W =
[[128, 128, 128, 127, 130, 129, 126, 130, 131, 128, 128, 127, 131],
 [137, 129, 143, 141, 124, 130, 132, 136, 131, 131, 122, 132, 133],
 [131, 126, 133, 116, 130, 122, 131, 125, 131, 133, 129, 130, 130],
 [130, 123, 133, 120, 131, 123, 129, 127, 132, 133, 127, 130, 132],
 [138, 130, 143, 141, 123, 129, 133, 137, 132, 131, 123, 132, 133],
 [134, 128, 133, 129, 128, 126, 130, 135, 134, 131, 126, 133, 131],
 [129, 128, 127, 116, 125, 122, 132, 126, 135, 133, 129, 133, 123],
 [130, 128, 135, 135, 129, 130, 128, 132, 131, 132, 123, 130, 132],
 [131, 128, 131, 100, 123, 116, 132, 117, 133, 136, 132, 132, 129],
 [127, 130, 131, 119, 123, 123, 133, 125, 137, 134, 125, 133, 127],
 [133, 127, 138, 138, 121, 129, 132, 134, 130, 129, 122, 130, 132]]
Counting starts at 1.
Read off the entry just left of the centre entry.
A: 126
The entry at row 2, column 3 is 143
Read off the entry in row 1 and column 3.
A: 128
The entry in row 1 and column 1 -> 128
Read off the minimum.
A: 100
Read off the bottom-right entry.
A: 132
The entry directly above the centre entry -> 133
Read off the entry in row 1 and column 2.
A: 128
Read off the entry just right of the smallest entry.
A: 123
The entry directly below the smallest entry is 119
Read off the entry at row 2, column 1.
A: 137
The entry in the bottom-left corner -> 133
The entry at row 3, column 3 -> 133
The entry directly below the centre entry is 132
The entry in row 3 and column 2: 126
Read off the entry directly above the smallest entry.
A: 135
The entry in row 2 and column 2 -> 129
Read off the bottom entry of the column that holds the smallest entry.
A: 138

Read these off the array that follows.
1) Which number is the entry just right of the largest entry?
2) Which number is the maximum?
((134, 140, 140, 126, 129, 131, 126, 129, 129, 135), (137, 139, 146, 124, 124, 125, 134, 126, 131, 134), (131, 133, 134, 128, 127, 131, 132, 128, 131, 129), (138, 132, 132, 126, 125, 134, 140, 126, 136, 133), (130, 156, 131, 135, 127, 140, 128, 132, 131, 124), (132, 137, 137, 129, 128, 130, 130, 130, 138, 133), (135, 134, 135, 127, 127, 134, 132, 128, 129, 133))
1) 131
2) 156

Questions about the row below.
1) Give the 3rd entry from the left.
2) Give the second largest entry.
3) Give the last entry.
[123 138 132 106 134 142 124 128 118 128]
1) 132
2) 138
3) 128

Questions about the grid below.
1) Find the entry just right of 134.
2) Find the entry directly below the largest entry.
3) Find the maximum.
4) Find the top-left entry.
5) Find the entry just right of 137.
6) Find the bottom entry of the column that holds the smallest entry.
[[134 119 151 123 137 136 124 129 119 132 126]
 [126 112 141 133 132 138 131 122 126 130 124]]
1) 119
2) 141
3) 151
4) 134
5) 136
6) 112

[[153 116 132 124 120 141 102  99  99 154]
 [139 132 149 136 151 134 132 110 140 103]]
Indices start at 1.
The entry directly below the largest entry -> 103
What is the entry at row 1, column 1?
Answer: 153
The bottom-left entry -> 139
The top-right entry is 154
The entry directly above 140: 99
What is the entry at row 1, column 3?
Answer: 132
What is the entry directly below 120?
Answer: 151

Questions about the table below. Indices start at 1.
1) Give the top entry of the column that holds the smallest entry.
2) Give the entry just right of 109.
3) Give the entry at row 1, column 3.
4) Give the entry just left of the smallest entry.
5) Give the entry in row 2 and column 1.
6) Give the entry at row 1, column 1.
7) Give the bottom entry of the column that holds the largest entry.
126,124,132,141,119,133,125,123,140,139,138,133
137,143,128,130,150,128,138,133,125,126,120,107
122,129,127,136,126,141,110,120,134,134,135,128
137,134,129,123,139,117,148,136,123,122,118,119
137,133,130,124,138,116,149,136,123,121,118,120
128,122,131,140,116,129,129,128,141,144,139,137
130,127,126,140,119,129,128,129,140,149,139,132
121,115,132,137,109,133,119,122,138,136,141,144
118,111,130,128,106,132,114,121,133,130,139,149
1) 119
2) 133
3) 132
4) 128
5) 137
6) 126
7) 106

Questions about the row below.
1) Read off the entry just right of 133.
2) Read off the first entry from the left.
3) Read off the third entry from the right.
4) Read off the last entry.
5) Read off the 5th entry.
6) Read off the entry just right of the smallest entry.
7) Read off the second entry from the right.
8) Read off the second entry from the left.
array([122, 144, 133, 111, 109, 112, 146, 121, 144, 127,  99, 145, 109,
       117, 130, 101])
1) 111
2) 122
3) 117
4) 101
5) 109
6) 145
7) 130
8) 144

data =
[[140, 133, 139, 131, 115, 137, 138, 139, 138, 102],
 [127, 134, 130, 133, 117, 127, 126, 130, 133, 119],
 [127, 132, 125, 135, 124, 130, 127, 125, 122, 129],
 [131, 132, 132, 131, 130, 128, 131, 132, 131, 127],
 [129, 119, 131, 120, 125, 128, 127, 131, 134, 136],
 [130, 130, 129, 130, 127, 130, 130, 129, 128, 121],
 [120, 134, 123, 132, 132, 119, 121, 123, 127, 130]]
The first entry of the smallest entry's row is 140
Report the last entry, reading row by row.
130
The 2nd entry on the main diagonal: 134
The third entry in reading order -> 139
Report the smallest entry in the first column.
120
Report the fifth-last entry, reading row by row.
119
Report the entry just left of the smallest entry.
138
The entry in the top-right corner: 102
The second smallest entry is 115
The third smallest entry is 117
Report the largest entry in the last column.
136
The entry just right of 140 -> 133
Report the 3rd entry from the end, reading row by row.
123
Report the entry directly below the largest entry.
127
Report the largest entry in the last row.
134

Questions about the grid below.
1) What is the fourth entry in reading order?
2) What is the entry in the bottom-left corner?
3) What is the top entry of the column that holds the smallest entry?
4) What is the third entry on the main diagonal?
5) What is the smallest entry in the first column?
6) What is the first entry in reading order?
7) What is the entry in the top-right corner?
8) What is the entry directly above 136?
[[118 122 119 118 119 119 126 125 125 117]
 [142 118 138 137 143 123 153 139 141 140]
 [112 121 116 121 114 122 123 108 130 118]
 [124 128 131 137 132 134 135 116 139 132]
 [120 112 118 118 114 114 122 126 129 119]
 [136 119 132 137 128 127 129 129 141 138]
 [120 130 120 117 122 123 125 128 118 117]
 [118 132 120 116 121 124 125 127 118 116]]
1) 118
2) 118
3) 125
4) 116
5) 112
6) 118
7) 117
8) 120

[[124 135 128 129 133 110 132 131 131]
 [126 132 128 129 130 120 130 129 130]
 [131 126 129 127 124 140 125 126 127]
 [133 121 130 127 121 150 122 123 124]
 [128 129 128 128 128 129 128 126 128]
 [125 134 128 128 131 115 131 128 130]
 [128 130 128 128 128 127 128 127 131]
 [124 135 127 129 134 108 133 131 133]
 [124 137 126 128 134 108 132 134 131]
 [131 125 129 127 125 140 125 126 126]
 [126 132 128 128 130 120 130 128 129]
 [128 127 129 128 127 129 128 130 127]
 [122 139 126 129 137 101 134 132 132]
 [131 123 129 127 124 142 124 125 128]
 [130 126 128 127 125 139 125 125 125]
 [130 125 129 127 125 137 126 124 128]]
Report the entry in the bottom-right corner.
128
Report the entry directly above the largest entry.
140
The top-left entry -> 124
The 2nd entry in reading order -> 135
Report the 4th-last entry, reading row by row.
137
The entry in the bottom-left corner is 130
The fourth entry, reading row by row is 129
The minimum: 101
Report the entry directly below 150.
129
The smallest entry in the first column -> 122
The third entry on the main diagonal is 129
Report the top-right entry.
131
Report the smallest entry in the first row.
110
Report the 2nd largest entry.
142
The fifth entry, reading row by row -> 133
Report the 3rd entry from the end, reading row by row.
126
Report the third entry on the diagonal from the top-right corner.
125
The 2nd entry on the main diagonal: 132
Report the 2nd entry from the end, reading row by row.
124
Report the entry just left of the smallest entry.
137
Report the largest entry in the first column.
133
The last entry of the largest entry's row -> 124
The entry just right of the largest entry is 122
Report the 3rd entry in reading order.
128
The entry directly above the smallest entry is 129

x =
[[129 129 132 142]
 [131 129 125 119]
 [131 130 128 129]
 [129 129 132 141]
 [122 125 128 127]
 [121 125 132 141]
 [131 130 130 137]
 [123 125 129 129]
 [126 127 130 134]
 [122 124 128 128]
 [135 131 120 100]
 [133 131 125 120]
 [119 123 131 138]
 [132 130 125 119]
 [117 121 128 125]]
The fifth entry, reading row by row is 131
Give the entry in the top-right corner.
Answer: 142
The 2nd entry, reading row by row: 129
Give the 2nd entry on the diagonal from the top-right corner.
Answer: 125
The largest entry in the last row: 128
The first entry of the smallest entry's row -> 135
Give the last entry, reading row by row.
Answer: 125
Give the smallest entry in the last column.
Answer: 100
The entry directly above 117: 132
Give the entry directly above the smallest entry.
Answer: 128
The entry just left of the largest entry -> 132
Give the entry directly below the smallest entry.
Answer: 120
The bottom-left entry: 117
Give the entry just left of 124.
Answer: 122
Give the 5th-last entry, reading row by row.
Answer: 119
Give the first entry on the main diagonal.
Answer: 129
The third-last entry, reading row by row is 121
Give the 3rd entry on the diagonal from the top-right corner.
Answer: 130
Give the second entry on the main diagonal.
Answer: 129
